Here is a tiny trained network, its code and every weight. The questions are about switching its units off for an input and a target symbol, where a switched-off unit gives its printed mean instead of its output.

import numpy as np


def w(rows, s, z=0):
    codes = np.array(rows[::2]) - 128.0
    scale = np.full(codes.shape[1], s)
    scale[-1] = z or s
    return codes * scale


def f(y):
    return y / 2 * (1 + np.tanh(0.7978845608 * (y + 0.044715 * y**3)))


def softmax(a):
    e = np.exp(a - a.max(-1, keepdims=True))
    return e / e.sum(-1, keepdims=True)


def log_softmax(a):
    a = a - a.max(-1, keepdims=True)
    return a - np.log(np.exp(a).sum(-1, keepdims=True))


def net(x, mask):
    ids = ['Θβγδεημξπτφ'.index(c) for c in x.split()]
    T = len(ids)
    res = E[ids] + P[:T]
    u = 0
    for l in range(3):
        r = res
        for j in range(2):
            rows = slice(2 * j, 2 * j + 2)
            q, k, v = (r @ M[l][rows].T for M in (Q, K, V))
            z = softmax(np.where(np.tri(T) > 0, q @ k.T / 2**0.5, -1e9)) @ v
            o = O[l][rows]
            res = res + np.where(mask[u + j], z, o[:, -1]) @ o[:, :-1]
        u += 2
        y = f(res @ A[l][:, :-1].T + A[l][:, -1])
        res = res + np.where(mask[u : u + 8], y, B[l][:, -1]) @ B[l][:, :-1]
        u += 8
    return log_softmax(res[-1] @ U[:, :-1].T + U[:, -1])


Q, K, V, O, A, B = {}, {}, {}, {}, {}, {}
E = w([
[147,171,201],'Θ',
[167,28,37],'β',
[139,136,68],'γ',
[110,194,101],'δ',
[125,163,63],'ε',
[161,58,182],'η',
[176,90,32],'μ',
[205,210,237],'ξ',
[158,248,93],'π',
[73,38,56],'τ',
[47,124,164],'φ',
],0.018)
P = w([
[17,223,3],'0',
[107,80,135],'1',
[99,99,119],'2',
[118,57,161],'3',
[103,96,131],'4',
[93,137,104],'5',
[105,111,123],'6',
[159,8,202],'7',
[114,91,138],'8',
[104,116,116],'9',
[52,216,36],'10',
[104,131,106],'11',
[93,158,87],'12',
],0.0051)
Q[0] = w([
[255,210,205],'0.h1',
[204,79,69],'0.h1',
[251,239,88],'0.h2',
[120,24,165],'0.h2',
],0.0092)
K[0] = w([
[216,172,206],'0.h1',
[245,106,104],'0.h1',
[161,250,63],'0.h2',
[197,78,134],'0.h2',
],0.011)
V[0] = w([
[138,163,228],'0.h1',
[141,136,166],'0.h1',
[101,137,136],'0.h2',
[92,251,59],'0.h2',
],0.003)
O[0] = w([
[178,32,105,1],'0.h1',
[141,107,132,87],'0.h1',
[124,132,113,111],'0.h2',
[222,1,232,231],'0.h2',
],0.0048,0.0015)
A[0] = w([
[137,162,125,112],'0.n1',
[82,176,78,84],'0.n2',
[193,78,124,29],'0.n3',
[194,225,53,174],'0.n4',
[42,1,49,4],'0.n5',
[121,186,144,181],'0.n6',
[71,62,213,88],'0.n7',
[81,133,206,54],'0.n8',
],0.0075,0.0025)
B[0] = w([
[122,117,161,129],'0.n1',
[143,128,197,147],'0.n2',
[84,163,123,134],'0.n3',
[172,63,169,215],'0.n4',
[184,254,150,254],'0.n5',
[140,71,131,149],'0.n6',
[100,161,31,134],'0.n7',
[129,157,61,125],'0.n8',
],0.0098,0.005)
Q[1] = w([
[91,244,5],'1.h1',
[57,190,111],'1.h1',
[175,96,145],'1.h2',
[106,150,180],'1.h2',
],0.013)
K[1] = w([
[246,116,134],'1.h1',
[144,60,230],'1.h1',
[150,74,104],'1.h2',
[149,138,172],'1.h2',
],0.012)
V[1] = w([
[127,89,69],'1.h1',
[75,100,151],'1.h1',
[158,3,63],'1.h2',
[230,47,198],'1.h2',
],0.005)
O[1] = w([
[94,120,89,100],'1.h1',
[171,151,69,4],'1.h1',
[88,185,239,96],'1.h2',
[32,203,4,203],'1.h2',
],0.0041,0.002)
A[1] = w([
[78,103,47,106],'1.n1',
[135,75,197,41],'1.n2',
[9,134,160,1],'1.n3',
[91,146,186,70],'1.n4',
[72,61,100,150],'1.n5',
[83,208,151,91],'1.n6',
[114,186,187,98],'1.n7',
[131,75,69,38],'1.n8',
],0.012,0.0035)
B[1] = w([
[141,109,158,164],'1.n1',
[94,166,162,137],'1.n2',
[184,251,127,138],'1.n3',
[204,175,86,75],'1.n4',
[38,110,214,134],'1.n5',
[106,54,62,231],'1.n6',
[97,159,100,244],'1.n7',
[149,191,124,89],'1.n8',
],0.014,0.0011)
Q[2] = w([
[116,170,114],'2.h1',
[115,145,118],'2.h1',
[246,118,181],'2.h2',
[172,254,195],'2.h2',
],0.0075)
K[2] = w([
[79,49,170],'2.h1',
[105,108,129],'2.h1',
[3,127,181],'2.h2',
[23,166,41],'2.h2',
],0.0061)
V[2] = w([
[220,116,254],'2.h1',
[49,244,156],'2.h1',
[62,103,118],'2.h2',
[145,140,190],'2.h2',
],0.011)
O[2] = w([
[158,95,251,213],'2.h1',
[2,229,113,28],'2.h1',
[76,80,167,6],'2.h2',
[151,148,165,88],'2.h2',
],0.0097,0.0021)
A[2] = w([
[57,124,64,2],'2.n1',
[105,2,31,218],'2.n2',
[181,203,162,193],'2.n3',
[115,182,86,121],'2.n4',
[56,168,206,152],'2.n5',
[193,89,185,122],'2.n6',
[220,3,144,95],'2.n7',
[37,18,174,168],'2.n8',
],0.0088,0.0054)
B[2] = w([
[163,84,202,137],'2.n1',
[125,228,138,218],'2.n2',
[65,9,114,245],'2.n3',
[131,83,106,158],'2.n4',
[154,94,67,148],'2.n5',
[97,128,132,229],'2.n6',
[147,194,148,254],'2.n7',
[67,87,186,155],'2.n8',
],0.014,0.0062)
U = w([
[127,122,121,147],'Θ',
[252,65,52,101],'β',
[136,173,164,67],'γ',
[94,141,136,152],'δ',
[112,176,169,108],'ε',
[18,151,157,123],'η',
[254,158,147,99],'μ',
[139,33,130,181],'ξ',
[254,69,211,185],'π',
[91,198,79,251],'τ',
[30,118,51,211],'φ',
],0.0091,0.0027)

Each question gives the input, a string of symbols that net reads in full, and the target symbol t.
The units are the heads (2 rows each of Q, K, V and O) and the neurons (one row each of A and B). Each row of codes is followed by its name. A weight is (code - 128) times the scale printed after its matrix; where a second scale follows, it is the last column's (O, A, B and U).
mask holds one flag per unit, layer by layer, with each layer's heads first. A switched-off unit (its flag False) gives its mean, the last column of its rows in O or B, instead of its output. The means were averaged over made-up inputs and are rounded, as every weight is.
A unit's drop is (log p(t) with every unit on - log p(t) with that unit switched off) / (log p(t) with every unit on - log p(t) with every unit switched off).
The circuit of an input: a set's keep is (log p(t) with only the set's units on - log p(t) with every unit switched off) / (log p(t) with every unit on - log p(t) with every unit switched off). Starting from the 12 units with the biggest drops (on a tie, the unit counted first), units are removed one at a time, each time the one whose removal leaves the highest keep (on an exact tie, the one counted first), for as long as the keep stays at least 0.8.
units of the circuit, in order: the units of the circuit, biggest drop first
unit that matters most: the unit with the biggest drop
top k neurons: the k neurons with the biggest drops, biggest first
top k neurons in layer l: the k neurons of layer l with the biggest drops, biggest first
which heads matter: for each layer, one digit per head in row order, 1 if its drop is at least 0.15 and else 0, layers parted by /
drop when u is switched off: that unit's drop, to one decimal
input τ τ γ, target τ: units of the circuit, in order	(2.h1 2.n2)
input β π Θ η τ, target τ: unit that matters most	0.n5
input δ γ τ τ γ, target τ: top 2 neurons in layer 0	(0.n5 0.n4)
input π ε π, target π: which heads matter	00 / 00 / 10
input φ π γ μ η, target η: which heads matter	00 / 00 / 00
input ξ β β δ β ξ π Θ β γ μ, target μ: units of the circuit, in order	(2.n7 0.n4 2.h1)
input δ γ τ, target τ: units of the circuit, in order	(2.n2 2.h1)
input ξ μ η π μ, target π: units of the circuit, in order	(2.h1 0.n4)
input π ξ π γ, target π: top 3 neurons	(1.n6 2.n2 0.n5)
input γ ξ β β Θ β π φ, target φ: top 2 neurons in layer 0	(0.n5 0.n4)
input τ γ μ, target μ: which heads matter	00 / 01 / 10
input π β φ ε γ γ π ε ξ, target ξ: which heads matter	00 / 00 / 00
input β π μ β ξ π ε, target π: which heads matter	00 / 00 / 11
input β π μ, target π: which heads matter	00 / 00 / 11
input δ δ τ η η, target η: top 3 neurons	(0.n5 2.n8 1.n5)
input τ γ φ η τ μ, target τ: top 2 neurons	(2.n2 0.n5)
input η β γ φ τ β φ δ β φ Θ, target φ: top neuron in layer 1	(1.n3)
input Θ π δ β β π μ π ξ π π δ, target π: drop when 2.n2 is switched off	0.1
input π Θ η π τ β φ τ τ τ η β, target τ: drop when 2.h2 is switched off	0.4
input β τ β, target τ: top neuron in layer 1	(1.n3)
input β γ β ξ π π ε, target π: drop when 2.h2 is switched off	0.2
